Here is a tiny trained network, its code and every weight. The questions are about switching its units off for an input and a target symbol, where a switched-off unit gives its printed mean instead of its output.

import numpy as np


def w(rows, s, z=0):
    codes = np.array(rows[::2]) - 128.0
    scale = np.full(codes.shape[1], s)
    scale[-1] = z or s
    return codes * scale


def norm(h):
    return h / np.sqrt((h * h).mean(-1, keepdims=True) + 1e-5)


def f(y):
    return np.maximum(y, 0)


def softmax(a):
    e = np.exp(a - a.max(-1, keepdims=True))
    return e / e.sum(-1, keepdims=True)


def log_softmax(a):
    a = a - a.max(-1, keepdims=True)
    return a - np.log(np.exp(a).sum(-1, keepdims=True))


def net(x, mask):
    ids = ['ΓΣΦαδζηθμξτψω'.index(c) for c in x.split()]
    T = len(ids)
    res = E[ids] + P[:T]
    u = 0
    for l in range(3):
        r = norm(res)
        for j in range(3):
            rows = slice(2 * j, 2 * j + 2)
            q, k, v = (r @ M[l][rows].T for M in (Q, K, V))
            z = softmax(np.where(np.tri(T) > 0, q @ k.T / 2**0.5, -1e9)) @ v
            o = O[l][rows]
            res = res + np.where(mask[u + j], z, o[:, -1]) @ o[:, :-1]
        u += 3
        y = f(norm(res) @ A[l][:, :-1].T + A[l][:, -1])
        res = res + np.where(mask[u : u + 4], y, B[l][:, -1]) @ B[l][:, :-1]
        u += 4
    return log_softmax(norm(res)[-1] @ U[:, :-1].T + U[:, -1])


Q, K, V, O, A, B = {}, {}, {}, {}, {}, {}
E = w([
[243,46,83,205],'Γ',
[172,43,194,99],'Σ',
[164,222,74,13],'Φ',
[195,31,72,218],'α',
[44,71,94,116],'δ',
[110,70,51,162],'ζ',
[156,51,192,90],'η',
[48,66,103,122],'θ',
[68,86,212,10],'μ',
[129,59,59,166],'ξ',
[53,68,92,127],'τ',
[44,71,106,114],'ψ',
[171,50,193,91],'ω',
],0.013)
P = w([
[11,202,209,253],'0',
[71,48,143,123],'1',
[72,66,105,133],'2',
[90,75,117,79],'3',
[95,95,104,77],'4',
[88,103,101,73],'5',
[92,111,92,70],'6',
[98,126,80,93],'7',
[85,133,81,64],'8',
[95,131,79,56],'9',
[97,146,68,71],'10',
[86,140,77,48],'11',
[89,149,65,58],'12',
],0.0069)
Q[0] = w([
[252,179,170,156],'L0H0',
[58,91,52,176],'L0H0',
[97,99,91,143],'L0H1',
[68,158,204,142],'L0H1',
[121,143,46,99],'L0H2',
[112,112,130,153],'L0H2',
],0.012)
K[0] = w([
[203,79,157,161],'L0H0',
[103,85,57,156],'L0H0',
[117,110,31,161],'L0H1',
[56,126,200,137],'L0H1',
[185,88,108,115],'L0H2',
[202,9,197,145],'L0H2',
],0.012)
V[0] = w([
[1,86,90,84],'L0H0',
[150,118,187,213],'L0H0',
[86,166,169,49],'L0H1',
[55,94,183,106],'L0H1',
[109,14,98,67],'L0H2',
[151,76,85,171],'L0H2',
],0.0079)
O[0] = w([
[219,125,170,140,254],'L0H0',
[102,141,97,145,92],'L0H0',
[111,107,11,165,68],'L0H1',
[111,115,124,170,141],'L0H1',
[83,98,163,71,236],'L0H2',
[139,82,92,121,181],'L0H2',
],0.012,0.0081)
A[0] = w([
[169,160,91,92,195],'L0N0',
[139,145,148,88,6],'L0N1',
[69,91,132,95,198],'L0N2',
[119,249,172,161,51],'L0N3',
],0.013,0.0015)
B[0] = w([
[105,137,128,51,157],'L0N0',
[160,154,56,202,197],'L0N1',
[254,119,82,221,254],'L0N2',
[75,88,210,87,136],'L0N3',
],0.009,0.0051)
Q[1] = w([
[105,81,58,213],'L1H0',
[70,83,6,138],'L1H0',
[204,70,146,107],'L1H1',
[67,159,116,194],'L1H1',
[172,38,2,32],'L1H2',
[53,131,144,163],'L1H2',
],0.01)
K[1] = w([
[128,25,107,93],'L1H0',
[148,40,64,120],'L1H0',
[128,230,74,23],'L1H1',
[99,21,215,220],'L1H1',
[201,188,22,101],'L1H2',
[93,13,255,140],'L1H2',
],0.0097)
V[1] = w([
[113,150,127,232],'L1H0',
[144,246,121,223],'L1H0',
[168,157,98,38],'L1H1',
[121,179,82,69],'L1H1',
[160,156,61,68],'L1H2',
[139,155,170,77],'L1H2',
],0.013)
O[1] = w([
[13,41,236,145,165],'L1H0',
[83,125,86,174,33],'L1H0',
[144,158,124,151,254],'L1H1',
[22,179,201,253,132],'L1H1',
[128,31,31,194,179],'L1H2',
[24,93,81,177,180],'L1H2',
],0.0071,0.0068)
A[1] = w([
[140,63,110,133,255],'L1N0',
[9,145,208,92,179],'L1N1',
[130,145,205,111,60],'L1N2',
[98,128,193,96,36],'L1N3',
],0.011,0.0027)
B[1] = w([
[168,179,167,86,254],'L1N0',
[229,108,142,59,150],'L1N1',
[103,12,177,217,166],'L1N2',
[88,121,186,101,153],'L1N3',
],0.011,0.0077)
Q[2] = w([
[49,6,85,123],'L2H0',
[147,97,177,11],'L2H0',
[106,254,235,34],'L2H1',
[115,35,13,160],'L2H1',
[138,250,35,221],'L2H2',
[244,35,39,244],'L2H2',
],0.0067)
K[2] = w([
[175,61,255,16],'L2H0',
[225,71,84,89],'L2H0',
[50,23,163,125],'L2H1',
[144,199,77,37],'L2H1',
[35,95,199,67],'L2H2',
[200,249,201,191],'L2H2',
],0.0079)
V[2] = w([
[239,165,123,197],'L2H0',
[121,164,143,2],'L2H0',
[131,40,152,166],'L2H1',
[56,133,34,53],'L2H1',
[175,203,255,122],'L2H2',
[166,179,217,81],'L2H2',
],0.0088)
O[2] = w([
[51,140,79,2,161],'L2H0',
[110,81,219,203,157],'L2H0',
[38,121,39,113,207],'L2H1',
[138,219,154,35,29],'L2H1',
[197,115,107,127,253],'L2H2',
[106,65,113,142,240],'L2H2',
],0.008,0.006)
A[2] = w([
[124,36,99,110,89],'L2N0',
[11,204,73,39,1],'L2N1',
[165,147,55,187,167],'L2N2',
[147,51,169,139,186],'L2N3',
],0.011,0.0031)
B[2] = w([
[74,104,111,189,209],'L2N0',
[166,188,172,63,132],'L2N1',
[161,60,177,135,191],'L2N2',
[118,251,91,124,251],'L2N3',
],0.012,0.011)
U = w([
[65,113,71,156,191],'Γ',
[235,127,39,79,185],'Σ',
[170,255,173,209,120],'Φ',
[73,123,94,139,111],'α',
[84,109,93,143,26],'δ',
[167,60,227,116,227],'ζ',
[102,128,100,150,2],'η',
[78,124,108,134,78],'θ',
[80,117,81,149,116],'μ',
[73,125,90,144,163],'ξ',
[87,111,95,147,15],'τ',
[91,126,100,146,43],'ψ',
[79,110,88,141,54],'ω',
],0.0096,0.0024)

Each question gives the input, a string of symbols that net reads in full, and the target symbol t.
The units are the heads (2 rows each of Q, K, V and O) and the neurons (one row each of A and B). Each row of codes is followed by its name. A weight is (code - 128) times the scale printed after its matrix; where a second scale follows, it is the last column's (O, A, B and U).
mask holds one flag per unit, layer by layer, with each layer's heads first. A switched-off unit (its flag False) gives its mean, the last column of its rows in O or B, instead of its output. The means were averaged over made-up inputs and are rounded, as every weight is.
A unit's drop is (log p(t) with every unit on - log p(t) with that unit switched off) / (log p(t) with every unit on - log p(t) with every unit switched off).
The circuit of an input: a set's keep is (log p(t) with only the set's units on - log p(t) with every unit switched off) / (log p(t) with every unit on - log p(t) with every unit switched off). Starting from the 12 units with the biggest drops (on a tie, the unit counted first), units are removed one at a time, each time the one whose removal leaves the highest keep (on an exact tie, the one counted first), for as long as the keep stays at least 0.8.
units of the circuit, in order: the units of the circuit, biggest drop first
top k neurons: the k neurons with the biggest drops, biggest first
top k neurons in layer l: the k neurons of layer l with the biggest drops, biggest first
input ω η ω ω ψ μ ζ Γ, target ζ: units of the circuit, in order => (L0H1, L0N2)
input Σ ω Γ Σ, target Σ: units of the circuit, in order => (L1H1, L0N2, L0H0)
input Σ Γ μ α ζ, target ζ: units of the circuit, in order => (L0H1)
input α δ Φ ζ Φ ψ ζ ξ τ δ δ δ, target Σ: top 2 neurons in layer 0 => (L0N1, L0N0)
input Γ ψ δ ω Σ ω Φ ξ θ, target Φ: units of the circuit, in order => (L1H1, L1H0)
input Φ ζ η, target Φ: top 3 neurons => (L0N2, L0N3, L0N0)
input Φ Γ τ, target Φ: top 2 neurons => (L0N2, L0N3)
input η Σ Γ η Σ, target Σ: units of the circuit, in order => (L1H1, L2N2)
input δ ζ δ μ ω Σ Γ τ τ, target Σ: top 2 neurons => (L2N2, L2N3)
input Φ ξ ζ, target Φ: top 2 neurons => (L0N2, L0N3)
input δ Γ Γ ω ζ τ ξ ω ζ μ ξ ω, target Σ: units of the circuit, in order => (L1H0, L0H1)
input ζ η Γ ψ ζ ω θ θ, target Σ: top 3 neurons in layer 0 => (L0N3, L0N1, L0N2)
input ξ μ ω ζ θ ζ, target Σ: top 2 neurons => (L2N2, L2N3)
input Γ ζ ω α τ τ Φ ζ ω, target Φ: top 3 neurons in layer 0 => (L0N3, L0N0, L0N2)
input Φ Φ ζ Γ ζ μ μ ζ μ, target Σ: units of the circuit, in order => (L1H0)
input μ Φ τ Γ, target Φ: units of the circuit, in order => (L1H1, L0H1, L0N0)
input Γ Φ τ ξ, target Φ: top 3 neurons in layer 0 => (L0N2, L0N3, L0N0)
input η α ξ, target ζ: units of the circuit, in order => (L1H2, L0H1)
input μ Γ α ψ η ξ μ δ η, target Σ: top 2 neurons in layer 0 => (L0N3, L0N1)
input α Σ δ, target ζ: units of the circuit, in order => (L1H2)
input Γ Φ ξ η, target Φ: top 2 neurons => (L0N3, L1N2)
input ω μ θ ζ ζ ξ Σ α, target ζ: top 2 neurons => (L0N2, L0N1)
input ξ ψ η μ ζ τ Φ τ ξ, target Φ: top 3 neurons in layer 0 => (L0N2, L0N0, L0N3)
input Σ ζ ζ ζ α ω ψ Γ η, target Σ: top 2 neurons => (L0N2, L0N1)
input ξ ζ α ξ ζ ξ, target Σ: top 2 neurons => (L2N2, L2N3)
input ω μ Γ Γ α μ, target Σ: top 2 neurons => (L0N2, L2N2)
input Γ Γ ζ Γ Γ ω Σ τ, target ζ: units of the circuit, in order => (L0H1)
input ξ ζ μ Γ θ η τ ψ α, target ζ: units of the circuit, in order => (L0H1, L0N2)
input Γ Φ ζ Σ, target Φ: top 2 neurons in layer 1 => (L1N2, L1N3)
